Table B holds the same points as the rows below and some others, measured another way and shuffled. Each row below is followed by which row of B it is.
B, 72 x 30:
[[-128 -100  135  -20  149  220  195  197   -8  168   73 -316   60   75
   191    4  113  -44  -38   62 -123   88 -155 -145  209  -95   -1  202
     2 -147]
 [ 100  -90  -41  -79   49   56  -37   46  225    1  153 -243  -71   60
    -2  -24  200   64  -59    5 -179   68    0 -101  118   29  -68  -16
    -5  -18]
 [ 143  -31  -65 -117  -99   98 -216  181   90  -36 -289   35 -117 -154
     7    1 -140  127  -65 -257  314  342   -9  214 -151 -192 -146   84
    70  188]
 [   8  205   63   82  137  294   97  378 -147  112  168  -63 -105 -147
    85  -16 -136   26  121   27  -92  326   60   34   36   33 -194  -24
    74  -68]
 [ -76 -165   47   -7  154   97  108   -1   41   35 -104 -136   55  -71
    99   44   18   20  -89  -39   93  -73 -153   50   60  -36   95  174
    27    0]
 [ 120 -197 -125 -144  237  177   33   34   38  221  434  -99  -12   44
    26 -264  316  -56  -58    1 -210  -10   46  -78    9   32  322 -133
   -73  -29]
 [  77   45  -82   19    6   90 -106   -6  -82  -16 -175  284  139 -101
  -133  -69 -392   21  -10 -186  365   96  158   84   43  -33  172  184
    28  292]
 [-129   85  180   17  117  366  173  463 -138  214   30 -256  -24   -2
   241   15  -48  -15   50   -1  -29  387 -121  -58  108 -184 -187  181
    64 -148]
 [  10  195   37   91  -74  269    5  381 -120   77  -25 -218 -131   -3
    48   37 -118  -44   73  -23   18  450  -30   61   33  -95 -325  119
   123  -98]
 [-194 -214   93   69  145  195  330   68 -261  228   -7 -363   87   -2
   207   21  133 -250  -34  254 -209  -90 -309  -23  244  -27  118  294
    -7 -344]
 [  90 -273 -113  -44  -22 -149  -32 -263  177 -128 -152 -165    2  -68
   -75   66  115    1 -125   92  -97 -238 -108   38  158  100   50  116
   -26  -11]
 [  12  105  -16    0   99  333   14  246  -87  262  333  -67  136  280
   -34 -229  -29 -122   28 -135   77  285  131 -197  129 -109  205  126
    22   74]
 [  25 -207  -86  -83  139  176   60    3 -160  219   93   32  131    4
    30 -207   14 -143  -59  -13   52   -1  -15   -7   73  -76  370  143
   -63   24]
 [ 145 -148  -99 -182 -112   79 -196   93  208   48  -62 -183  -43  161
   -17  -90  144   23 -123 -181  108  260  -27  -45   16 -209  -12  124
     5   98]
 [  69 -251 -140   44  137  -60  100 -211  -29  -46   16 -186 -141 -262
    -4   38  219  -86  -69  190 -234 -283 -181  253  -26  226   77  -65
    17 -189]
 [ 123  -13 -136  102  126  -97  -35 -177    7 -222 -147  229  -72 -436
  -137   82 -254  125   -3    4   88 -201   76  305  -55  275    6  -72
    51  157]
 [ 204  -24 -115  -41   26 -107 -136  -87  296 -225   23  -23 -131 -177
  -134   56   11  208  -34    0 -126  -54  122   36   72  193 -161 -122
    15  127]
 [-152   65  153   71  104  331  240  333 -181  250  174 -320   90  160
   158  -29   -3 -150   56  144 -187  239  -88 -227  312  -91  -59  257
    21 -220]
 [ -65  209   31  182  128  275   86  182 -124   91  151  -56   64   82
   -49  -22 -187  -65   63 -106  157  169   66    7   62   31   17  117
   123   51]
 [ 134    5 -129  -31   74  176  -61  110   22  117  293  -82  -50   74
   -70 -165  116  -45   -6  -76  -54  160   92  -11  -13   19   98  -72
    19   36]
 [ 171    2  -74  -73  -46  -19 -136   51   -7 -123 -245  280    5 -328
   -69   -3 -376  151   17   -9   79  126  171   69  130   26  -81   85
   -48  209]
 [ 221 -133 -193 -181  -27  130 -200   88   26  122   83   55  -55    7
   -58 -229   67  -22  -74 -172  106  242   85   66  -98 -135  170  -23
   -29  142]
 [ 119 -128  -55  -92  -79  -71 -120  -54  327 -145  -85 -229  -75   33
   -56   74  126  131 -100  -18  -88   20  -23  -68  155   20 -173   69
     6   48]
 [ -48  -21  -14   57  112   93  -11 -128  162  -13   24  -53  201  217
  -128  -20  -67    9 -104 -236  322  -99   27  -81  103  -18  251  219
    77  231]
 [  16  140   15   53  106  302   79  303 -200  175  182   -1    8  -40
    39 -112 -152  -57   88    2  -19  289   90  -23   90  -23   -3   57
    33  -18]
 [  -3 -114  -35   55  198  103  125   31  -47   22   42 -172 -152 -253
    92   44  140   -9  -29   61  -97  -67 -170  243 -115  123  -19  -65
    75 -135]
 [-174   60  134  144   34  308  237  320 -354  209 -106 -240   45  -26
   171   54 -160 -197   61  134  -11  257 -188   29  181 -116 -121  327
    79 -241]
 [  24 -244  -88  -18  -36  -48   12 -185   10  -14 -190 -130   78   -4
   -49   15   16 -103 -118   52   30 -144 -129   39  163   -3  139  239
   -12  -16]
 [-119   58  137    7  117  406  178  432 -127  311  238 -367   10  198
   205  -85  117 -119   35   21 -118  378 -105 -178  155 -182  -68  174
    46 -194]
 [ 134  -91  -20 -124   32  -23  -88   27  360 -120   58 -200 -100  -18
    -9   38  157  204  -74  -13 -177   44   36 -119  145   51 -175  -43
   -13   61]
 [ 320 -204 -289 -146   31 -120 -237 -233  224  -97  153  123  -76 -113
  -211 -176  139   77 -100  -68  -69 -122  172   74  -38  156  213 -187
   -67  200]
 [  78 -369 -158  -64  116  -67   42 -237   43    5  -16 -187  -88 -174
    19  -21  293  -86 -139   98 -139 -270 -208  210  -49  110  193  -11
   -17 -127]
 [ 144  108 -123   80  253   89  -27  -34  155  -60  414   44  -71  -71
  -160  -91   44  101   27  -71  -83  -74  206   28  -37  283   95 -250
    57  140]
 [ 172   -8 -179   -7   38  145 -110   68  104   70  289 -204 -156   97
  -103 -130  252  -47  -37 -120  -45  166   22   88 -135   40   17 -139
    78    1]
 [ 157   81  -88  -58   12  168 -136  185   -9   54   67  141   -8  -59
   -70 -138 -186   66   24 -146  115  290  188    6   18  -50   20    8
     8  187]
 [ -46   66    4  120  -79  111   20    7  -53   18  -84 -115  178  202
  -119   16 -212 -119  -12  -29  145   85   21 -127  281  -37   35  341
    63   63]
 [ -47  206  110  126  -46  184   80  287  -65   -4  -61 -181    0    0
    27  114 -236   14   85   83  -74  283   26 -106  278   -4 -326  209
    75  -71]
 [ 162   90 -155  112  -91  -44 -115  -73 -148 -157 -216  285   20 -285
  -220   22 -452    9   58   30  129   29  189  179  109  159  -37   95
    29  169]
 [ -92  -58  -65  207  -17   74  125 -149 -401   47 -298  107  211 -111
   -95   17 -387 -272   -5   66  273 -129  -89  190  150   36  252  394
    55    1]
 [ 225   90 -171   67  100  -60 -103 -137  319 -180  420  -90 -100   44
  -259  -36  142  114   10   34 -286 -119  247 -108  140  352  -56 -245
    22  100]
 [   7   68   35  -37  -75  300  -62  371  -35  159  -53 -217  -44  137
    86  -50  -33  -35  -14 -180  171  482  -59   -4   -6 -263 -155  193
    91    1]
 [  35 -351  -72 -101   86 -102   51 -284  252  -26   66 -280   83  108
   -26  -15  312  -28 -162  112 -221 -327 -115 -152  260   90  207  117
   -79  -51]
 [ -32  151   16  175  157  142  123   37   34   -6  278 -159   46   85
   -91   16  -43  -15   49   56 -117  -40   85 -121  211  204  -11   40
    74  -14]
 [ 115  -29  -85  -18    2   37  -92   12  216  -56  102 -223  -96   71
   -80    0  156   52  -63  -58  -65   76    1   -8   41   49  -96  -19
    57   23]
 [ -33 -115   48  -56  107  186  114  177 -124  145  -52 -104   16 -125
   153  -34  -31  -36  -14   66  -53  124 -103   20  110  -88   23  152
   -23  -89]
 [   4  299  -33  223  130  330   30  299 -166   88  212  -89 -140  -41
   -38  -16 -114  -60   99 -149  152  315   31  218 -189   68 -124  -67
   206   -3]
 [ 157 -133 -158  -93  153  138  -32   37  -49  138  230   34  -65 -122
   -10 -199  119  -40  -32  -35  -62   55   47  106  -85   36  223 -116
   -27   24]
 [ 222   11 -101 -188   63  166 -172  188  121  103  255  148   22   27
   -58 -245  -45  120   -4 -137  -27  278  274 -170   91  -62  110  -71
   -80  223]
 [ 110  -11  -28  -43   71   60   85   43  -73   68  264   85  150  -37
   -62 -142 -155  -25   84  291 -415  -10  253 -341  504  162   88   71
  -165  -21]
 [  85   82  -80   61  167  218   32  125   95  115  517 -265  -89  187
   -67 -136  259  -58   20  -20 -213  106   81  -97   28  127   37 -151
    64  -63]
 [  29  175   61   82   20   97   31  180   -4  -80  -27   16    3 -145
   -30   78 -299  106   85   88  -93  160  136  -85  263   98 -238   99
    23   47]
 [  37 -153  -26   16   44  -69   34  -58  -43 -157 -385   38 -104 -465
    59  163 -184   87  -41   97   30  -96 -141  300    1   97 -136   93
    27  -20]
 [-170  161  238   51   -9  342  130  487 -137  135 -206 -235   26   17
   219  118 -249   15   56  -37  121  467 -125  -75  183 -252 -317  348
    95  -86]
 [ 215  -69 -178 -154    1  130 -216   77    8   90   38  206    7  -38
   -95 -229  -91   30  -53 -234  226  229  166   80 -102 -113  211   -2
   -21  254]
 [ -67 -389   17 -107  215  116  260   13 -194  222   -2 -189   20 -219
   250  -63  213 -150  -77  256 -281 -156 -261   42  136  -22  218  128
  -107 -272]
 [  -5  137    8  157  135  121   79   65  -15  -49   97  -43   -6  -98
   -59   54 -153   29   51   20  -12   15   67   32  108  166  -69   25
    83   27]
 [ 170 -169  -83 -129  228  -26   40   -7  -78  -39   -4  308  -60 -572
    65  -68 -165  159   32  200 -250 -121  123  122   85  198   86 -153
  -142   51]
 [ -10 -132 -106   84   31   57   20 -125 -206   23 -258   88   84 -151
   -58   -7 -199 -137  -71  -82  314  -84 -107  279  -57   -9  228  228
    59   73]
 [  82 -311  -69 -163  184   45   92  -13 -148  105  -61  141   11 -382
   129 -118  -19   -3  -45  155 -156 -105  -50  113   73   26  224   22
  -139  -36]
 [ 115 -123  -92   -3  -88 -154 -111 -192  154 -234 -328    9  -24 -197
  -120  130 -154   99  -82    0   80 -116  -15  135  107   97 -100  137
    22  124]
 [ 128  111  -56   -4  -68   45 -212   25  337 -132   41  -91   21  213
  -197    4  -65  153  -55 -242  175  163  166 -133  110  -10 -103   72
    81  265]
 [ -63  171   43  195  189  196  134  112 -106   13  104  -12   30  -96
   -27   41 -202   -4   69  -10   76   28   40   66   66  139  -12   64
   105   27]
 [ -61   38  -48  255  146   31  135 -186  -10  -84   92 -151   46    3
  -142   90  -38  -95  -11   49   14 -261  -42   92  104  260   80   84
   123  -29]
 [ -64 -197  -25   49  103  136  167   52 -235  118 -159 -205  -94 -234
   155   40   75 -157  -50  104  -17   -5 -295  291  -78  -18   26  137
    59 -222]
 [ 140 -271 -144 -170  127   21  -45 -103  -30   77   -1  188   66 -197
   -11 -185  -23    6  -86  -13   17  -90   53   59   33    6  327   21
  -111  130]
 [-108 -159   72   -5   46  149  142   77  -50  121 -113 -276   75   60
   126   31   55  -96  -74   42    6   36 -207  -40  173 -118   41  288
    14 -124]
 [  14  298   66   94   66  294  -10  410 -117   34   -9   71  -71 -158
    32   19 -340  105  113 -137  174  431  119   93  -26  -49 -244   44
   118  105]
 [ 168  160  -81   69  137   43  -55   77   -3 -145   60  245 -116 -386
  -101   12 -285  181   94    6  -31   60  219  162  -10  243 -120 -173
    36  162]
 [ -25  377   56  202   98  302   -9  266  109   20  298 -163    8  251
  -119    7 -125   57   71 -236  183  297  157 -102   44   44 -138   36
   195  137]
 [  47  217 -113  249  -49  128  -95   29   -3 -101  -27 -138 -110   49
  -201   78 -121  -58    8 -209  304  155   -6  271 -169   99 -131   46
   244   87]
 [ -40  -22  -49  163  186   52   90 -168   70  -63   91 -134   34   -2
  -100   59   27  -33  -51  -46   87 -230  -60  107   16  196  127   45
   115   39]
 [  54 -149  -43  -63   52   78    5   58  -13   39  -92  -80  -51 -145
    60  -21   21   -6  -50   -1    2   61  -88  106   17  -35   13   80
     4  -17]]
Rows of B count from 0, top down.

[ -18 -110 -130 -179  -20   -7  -58   84 -147  -27 -184   -1    7 -151
  332  341 -425 -151   33   11 -172  -73 -263 -159  -39  144]  45
[-117    8 -133 -138 -323 -261 -301   14    4 -261  149   27  -57   60
  163  359  -39  -10   -4  -86  143  -10    9   63  -81  441]  5
[ -86  -27   65  176   -4 -122 -146 -158  287 -191  117  289  -79   36
  180 -223   34 -225   41   43  274   82   11  161   29 -189]  48
[   7    8   31 -120   26  199   22 -109  -86  231  -65   26  -73  -29
  -84  -46    3 -182  120   80   54 -175  103   21  -15  -87]  51
[ -53  -66  -92  -18   86   36   29  -58   -1  -41 -130  238   93 -170
  242    1 -226 -149  115   63  -65   38 -137  -92  -50  -57]  55
[-192  -14  -56   75   12  -51  345  107  -67  -13  -41  204   64 -238
  128  -45 -226   95  141   25  -82  117 -175 -128 -218  -42]  70
[  85  -55 -126  156   14  176   32 -108   47   40 -110  150  132 -163
   79 -333  -81  -83  -67  179  -37  193  -63 -177   -1   -8]  60
[-133   34   16 -163 -141 -173   40  -24   92  -65   21  197 -166  266
   53  340  262 -111  198  -16  156 -103  163   69  -54   71]  54
[  42 -161   33   77   60   22  144  128  164    1 -207   86 -209   25
  394   71 -256 -250  -66  176  -54   24 -287 -197   73 -186]  3
[ -53   50 -213 -283 -323  -13 -591  -92 -113  -98  217  -61   17 -189
    4  171 -171  -20  -58  -23  205 -227   98  148  -77  619]  33
[-228   96   31 -284 -330 -254 -326  -78 -240  -96  292 -159 -128   69
 -146  424  -20  -18  166 -288  227 -229  180  319 -167  347]  12
[ 126  -26 -130  151   31  244   57 -150  226   87 -127  310   74  -24
   47 -403  204 -128  -41  315   63  149   93 -178   63  -37]  22
[ -61  -57   73    4   -3  -22  512  159   47  130 -211  115 -219  218
  118  222  111  -86  130  107  -91   30  -63 -222  -48 -191]  63
[-180   78 -152 -205 -119  -71 -164 -171 -310  -60   89  100  256 -223
  -81  154 -125   41  245 -184  -12  -28   92  114 -220  268]  23
[ 102  -70 -163  121   -6   86   55  -64  249  -55 -177  328   61   37
  239 -156  127 -136  -39  260   -6  195  -18 -231   66   28]  1
[-160   80 -251 -326 -308 -106 -785 -119  -50 -250  343   83   66 -337
  108  164 -301   -8   -3  -58  322 -299   69  291 -125  687]  49
[ -40 -148 -103  270    7  -91  322  198   94 -157 -187  175   40 -176
  441  -51 -378   -6  -92  121 -194  337 -426 -335  -78  -60]  32
[ -88   27    1  -76  -36   -1  114  -71   56   54  -29  215  -73  100
  -15   61  194 -101  177   64  101  -61  141   12  -57  -39]  65
[ 144  -30  -89   42 -128  116   25  -90   85   74 -121   53  -41  195
  -12  -53  250 -127  -68  167   13  128  120 -171   73  100]  13
[ -39  -90  185  180  -68 -139  458  154  117   35 -117  -10 -323  331
  130  148  105 -130    9   37  -12  149 -109 -151   -6 -282]  58
[ -61  -58   43    6  -86  -81   70  120  227  -44  -16  141 -286  117
  246  132  -24 -154   -9  140  149  -81  -83  -44   14  -24]  28
[  44   -3  -23 -215 -175  101 -306  -79  -48  114   54 -120 -180   50
  -46  140  -14 -194  -24   43  160 -254  124   88   40  223]  40
[ -60  -56  -37  169   23  -12  517  134  166   18 -200  310  -55   68
  200  -40   91   -1   76  198  -91  219 -114 -290  -70 -156]  14
[ -94   13   45 -168 -113  -31 -161 -150 -355   72   66 -213   18  -56
 -137  200 -187 -129  152 -234   -5 -104   50  160 -104   62]  6
[  45 -146   85  104   80   32  368  162  249   78 -271  158 -287  197
  339   87  -22 -251  -18  235  -44   38 -197 -256   90 -307]  7
[-169  152 -145  -97 -189  -33 -274 -227   57  -96  272  310  116 -129
 -166 -168  223   68  154   25  323  -71  316  220 -159  319]  41
[ -73   22   27  100   -8   17  344  -74   33   84  -66  220   -4  112
  -79 -107  259  -33  169   66   21  145  118  -79  -87 -168]  27
[  62 -122   53  211  184  151  186  -48  213   70 -188  241  -73  -58
  243 -314 -127 -273   -7  224   10  103 -161 -133   86 -383]  50
[  65  -86   75  160 -226  -72  228  144   21   34  -58 -207 -257  251
   62  113   34  -63 -161   46  -26  180 -101 -188   12   17]  21
[-214  -19  211  104  114 -132  711   40 -181  129 -161   99  -66  156
  -35  148   48  -55  353 -151 -170  155  -61  -78 -187 -503]  38
[ -39  -27  -89 -132   16   85  -94 -133 -235   65  -83   25  147 -211
   36   59 -250 -128  136  -51  -89  -54  -41   -8  -83   51]  15
